Here is a tiny trained network, its code and every weight. The questions are about switching its units off for an input and a class, where a switched-off unit gives its printed mean instead of its output.

import numpy as np


def w(rows, s, z=0):
    codes = np.array(rows[::2]) - 128.0
    scale = np.full(codes.shape[1], s)
    scale[-1] = z or s
    return codes * scale


def norm(h):
    return h / np.sqrt((h * h).mean(-1, keepdims=True) + 1e-5)


def f(y):
    return np.maximum(y, 0)


def log_softmax(a):
    a = a - a.max(-1, keepdims=True)
    return a - np.log(np.exp(a).sum(-1, keepdims=True))


def net(x, mask):
    res = np.array(x, float).reshape(1, 7) / 4 @ E
    u = 0
    for l in range(2):
        y = f(norm(res) @ A[l][:, :-1].T + A[l][:, -1])
        res = res + np.where(mask[u : u + 7], y, B[l][:, -1]) @ B[l][:, :-1]
        u += 7
    return log_softmax(norm(res)[-1] @ U[:, :-1].T + U[:, -1])


A, B = {}, {}
E = w([
[35,208,156,101],'x0',
[126,128,124,129],'x1',
[115,9,122,116],'x2',
[127,129,126,129],'x3',
[125,128,117,132],'x4',
[166,165,82,31],'x5',
[128,126,128,128],'x6',
],0.013)
A[0] = w([
[4,102,115,77,1],'L0N0',
[41,142,136,94,165],'L0N1',
[206,202,93,203,114],'L0N2',
[143,140,93,29,240],'L0N3',
[101,155,142,195,32],'L0N4',
[115,214,138,150,146],'L0N5',
[92,101,127,212,88],'L0N6',
],0.018,0.0037)
B[0] = w([
[250,97,172,147,212],'L0N0',
[78,206,166,100,232],'L0N1',
[183,120,209,92,217],'L0N2',
[173,133,49,70,255],'L0N3',
[143,145,143,204,180],'L0N4',
[52,152,91,139,234],'L0N5',
[46,110,141,52,206],'L0N6',
],0.024,0.0095)
A[1] = w([
[140,119,244,188,4],'L1N0',
[126,128,126,123,62],'L1N1',
[163,99,23,116,36],'L1N2',
[149,22,134,140,251],'L1N3',
[24,139,155,200,38],'L1N4',
[172,80,160,7,72],'L1N5',
[116,164,207,76,81],'L1N6',
],0.018,0.0033)
B[1] = w([
[120,2,68,160,186],'L1N0',
[119,119,88,139,128],'L1N1',
[98,55,197,177,180],'L1N2',
[120,114,62,25,194],'L1N3',
[231,188,150,108,186],'L1N4',
[95,203,169,223,254],'L1N5',
[135,56,83,170,218],'L1N6',
],0.025,0.013)
U = w([
[138,17,119,152,107],'0',
[195,185,164,167,18],'1',
[70,137,104,2,254],'2',
],0.019,0.0036)

Each question gives the input, the list of numbers given to net, and the class t.
The units are the neurons (one row each of A and B). Each row of codes is followed by its name. A weight is (code - 128) times the scale printed after its matrix; where a second scale follows, it is the last column's (A, B and U).
mask holds one flag per neuron, layer by layer. A switched-off neuron (its flag False) gives its mean, the last column of its row in B, instead of its output. The means were averaged over made-up inputs and are rounded, as every weight is.
A unit's drop is (log p(t) with every unit on - log p(t) with that unit switched off) / (log p(t) with every unit on - log p(t) with every unit switched off).
The circuit of an input: a set's keep is (log p(t) with only the set's units on - log p(t) with every unit switched off) / (log p(t) with every unit on - log p(t) with every unit switched off). Starting from the 12 units with the biggest drops (on a tie, the unit counted first), units are removed one at a time, each time the one whose removal leaves the highest keep (on an exact tie, the one counted first), for as long as the keep stays at least 0.8.
circuit, biggest first: the units of the circuit, biggest drop first
top k neurons: the k neurons with the biggest drops, biggest first
k most important neurons of layer l: the k neurons of layer l with the biggest drops, biggest first
drop of u: that unit's drop, to one decimal
input [-1,6,3,1,-1,8,-1], class 0: most important neuron of layer 0 -> (L0N1)
input [0,-7,-6,1,-2,-7,3], class 0: 2 most important neurons of layer 0 -> (L0N2; L0N3)
input [0,1,3,3,-3,7,-8], class 0: top 3 neurons -> (L0N1; L0N2; L1N2)
input [-5,-5,1,3,-4,0,0], class 2: top 4 neurons -> (L0N1; L1N3; L0N3; L0N0)
input [-2,-8,0,4,1,1,1], class 1: top 4 neurons -> (L1N5; L1N0; L1N6; L0N5)
input [0,-7,-3,2,-6,-7,3], class 0: 3 most important neurons of layer 1 -> (L1N0; L1N5; L1N6)
input [8,-8,1,-1,6,5,3], class 1: 2 most important neurons of layer 1 -> (L1N3; L1N0)
input [-1,-5,-4,-6,-2,-7,-3], class 0: top 2 neurons -> (L0N2; L1N0)
input [1,5,6,6,7,1,2], class 1: top 2 neurons -> (L1N5; L1N0)
input [7,-1,1,-1,-5,-1,-1], class 0: top 3 neurons -> (L0N0; L1N0; L1N6)
input [1,-4,-7,4,-8,4,8], class 2: 2 most important neurons of layer 0 -> (L0N5; L0N0)
input [-7,4,-8,-1,-1,-3,5], class 0: top 2 neurons -> (L1N0; L0N3)
input [4,6,-4,-2,0,2,-1], class 2: top 2 neurons -> (L1N5; L0N5)
input [-8,7,7,-7,2,-2,-7], class 2: circuit, biggest first -> (L1N3)
input [-3,7,-5,-7,8,-7,-5], class 0: top 2 neurons -> (L0N2; L1N0)
input [-7,-7,-6,-5,-7,0,-1], class 0: top 2 neurons -> (L0N3; L1N0)
input [1,1,4,-6,-3,7,-4], class 1: 3 most important neurons of layer 1 -> (L1N0; L1N5; L1N6)
input [-6,6,3,4,-2,-2,-4], class 2: top 2 neurons -> (L1N3; L0N3)
input [6,-4,1,7,7,4,7], class 1: 2 most important neurons of layer 0 -> (L0N0; L0N6)
input [8,-6,6,2,-5,8,-6], class 1: circuit, biggest first -> (L0N0)
input [-6,-1,-5,6,4,-2,-7], class 0: drop of L1N0 -> 0.5
input [4,-3,3,-6,7,4,-1], class 1: drop of L0N3 -> 0.0
input [-1,5,6,-4,-4,-7,-8], class 2: drop of L0N2 -> 0.1
